Here is a tiny trained network, its code and every weight. The questions are about switching its units off for an input and a class, where a switched-off unit gives its printed mean instead of its output.

import numpy as np


def w(rows, s, z=0):
    codes = np.array(rows[::2]) - 128.0
    scale = np.full(codes.shape[1], s)
    scale[-1] = z or s
    return codes * scale


def f(y):
    return y / 2 * (1 + np.tanh(0.7978845608 * (y + 0.044715 * y**3)))


def log_softmax(a):
    a = a - a.max(-1, keepdims=True)
    return a - np.log(np.exp(a).sum(-1, keepdims=True))


def net(x, mask):
    res = np.array(x, float).reshape(1, 5) / 4 @ E
    y = f(res @ A[0][:, :-1].T + A[0][:, -1])
    res = res + np.where(mask, y, B[0][:, -1]) @ B[0][:, :-1]
    return log_softmax(res[-1] @ U[:, :-1].T + U[:, -1])


A, B = {}, {}
E = w([
[185,116,98,114,201,231,19],'x0',
[135,150,2,76,148,77,107],'x1',
[190,143,201,50,158,157,148],'x2',
[185,21,148,139,185,71,134],'x3',
[163,149,88,201,162,145,185],'x4',
],0.0088)
A[0] = w([
[114,112,120,114,85,62,64,192],'neuron 1',
[110,167,123,119,110,107,95,73],'neuron 2',
[101,161,83,198,126,81,220,158],'neuron 3',
[90,161,134,91,82,53,158,255],'neuron 4',
[183,200,74,50,83,142,81,255],'neuron 5',
[170,82,83,128,155,95,92,243],'neuron 6',
[98,136,137,193,140,158,171,249],'neuron 7',
[173,111,84,246,141,94,162,232],'neuron 8',
[121,206,92,167,92,156,144,177],'neuron 9',
[155,83,84,133,141,95,94,185],'neuron 10',
[163,171,80,115,112,94,109,161],'neuron 11',
[108,90,138,229,189,194,81,155],'neuron 12',
[101,204,118,96,83,142,92,111],'neuron 13',
[162,100,122,228,140,177,145,241],'neuron 14',
[142,162,175,141,104,182,180,254],'neuron 15',
[109,168,115,134,133,140,114,86],'neuron 16',
[128,220,130,106,125,167,75,180],'neuron 17',
],0.011,0.0032)
B[0] = w([
[88,126,205,184,160,124,166,190],'neuron 1',
[55,50,66,101,99,141,175,144],'neuron 2',
[206,116,114,98,103,70,54,251],'neuron 3',
[80,41,218,52,94,36,93,240],'neuron 4',
[107,92,180,128,95,187,19,246],'neuron 5',
[168,57,182,253,165,191,55,222],'neuron 6',
[135,213,46,83,93,25,77,208],'neuron 7',
[180,147,136,220,145,42,93,255],'neuron 8',
[66,163,34,62,100,73,109,211],'neuron 9',
[169,67,168,230,157,161,156,200],'neuron 10',
[92,43,109,171,99,129,91,182],'neuron 11',
[122,197,105,166,175,155,162,236],'neuron 12',
[103,79,65,114,94,161,48,199],'neuron 13',
[166,223,36,179,149,146,190,230],'neuron 14',
[165,187,96,65,19,121,39,224],'neuron 15',
[109,145,67,140,128,150,83,145],'neuron 16',
[133,140,79,97,98,199,91,218],'neuron 17',
],0.0069,0.0087)
U = w([
[54,85,75,121,185,204,215,3],'0',
[219,178,137,63,132,209,76,239],'1',
[196,155,82,113,100,34,123,39],'2',
[227,66,104,216,216,159,112,139],'3',
[3,85,11,107,123,176,95,74],'4',
[103,254,50,177,163,114,171,80],'5',
[68,41,209,77,124,105,145,254],'6',
],0.0077,0.0032)

Each question gives the input, the list of numbers given to net, and the class t.
The units are the neurons (one row each of A and B). Each row of codes is followed by its name. A weight is (code - 128) times the scale printed after its matrix; where a second scale follows, it is the last column's (A, B and U).
mask holds one flag per neuron, in row order. A switched-off neuron (its flag False) gives its mean, the last column of its row in B, instead of its output. The means were averaged over made-up inputs and are rounded, as every weight is.
A unit's drop is (log p(t) with every unit on - log p(t) with that unit switched off) / (log p(t) with every unit on - log p(t) with every unit switched off).
The circuit of an input: a set's keep is (log p(t) with only the set's units on - log p(t) with every unit switched off) / (log p(t) with every unit on - log p(t) with every unit switched off). Starting from the 12 units with the biggest drops (on a tie, the unit counted first), units are removed one at a time, each time the one whose removal leaves the highest keep (on an exact tie, the one counted first), for as long as the keep stays at least 0.8.
units of the circuit, in order: the units of the circuit, biggest drop first
k most important neurons: the k neurons with the biggest drops, biggest first
drop of u: that unit's drop, to one decimal
input [1,-7,-6,-7,2], class 5: units of the circuit, in order -> [neuron 14; neuron 12]
input [3,-3,1,2,-8], class 6: units of the circuit, in order -> [neuron 14; neuron 15]
input [-1,6,-7,8,-7], class 3: units of the circuit, in order -> [neuron 6]
input [-2,-6,-8,-1,6], class 5: 2 most important neurons -> [neuron 14; neuron 12]
input [0,2,0,4,-5], class 6: 3 most important neurons -> [neuron 14; neuron 8; neuron 12]
input [8,-1,0,2,-4], class 3: 2 most important neurons -> [neuron 15; neuron 6]
input [-6,1,2,1,1], class 6: 2 most important neurons -> [neuron 4; neuron 14]
input [-1,8,8,-4,-6], class 4: units of the circuit, in order -> [neuron 13; neuron 11]
input [-2,5,8,-6,7], class 4: 2 most important neurons -> [neuron 9; neuron 11]
input [-6,5,-3,7,7], class 3: 4 most important neurons -> [neuron 6; neuron 10; neuron 15; neuron 9]
input [-3,4,-2,6,-3], class 3: 3 most important neurons -> [neuron 6; neuron 10; neuron 9]
input [-4,-3,4,-6,-7], class 6: 2 most important neurons -> [neuron 4; neuron 14]
input [-5,-3,-7,7,8], class 2: drop of neuron 4 -> 0.0
input [-2,0,-7,-4,7], class 2: units of the circuit, in order -> [neuron 3]
input [2,-6,-6,0,-4], class 5: drop of neuron 4 -> 0.1
input [-6,-2,5,-8,-7], class 6: drop of neuron 14 -> 0.3
input [-7,8,8,-3,-1], class 6: drop of neuron 4 -> 0.2
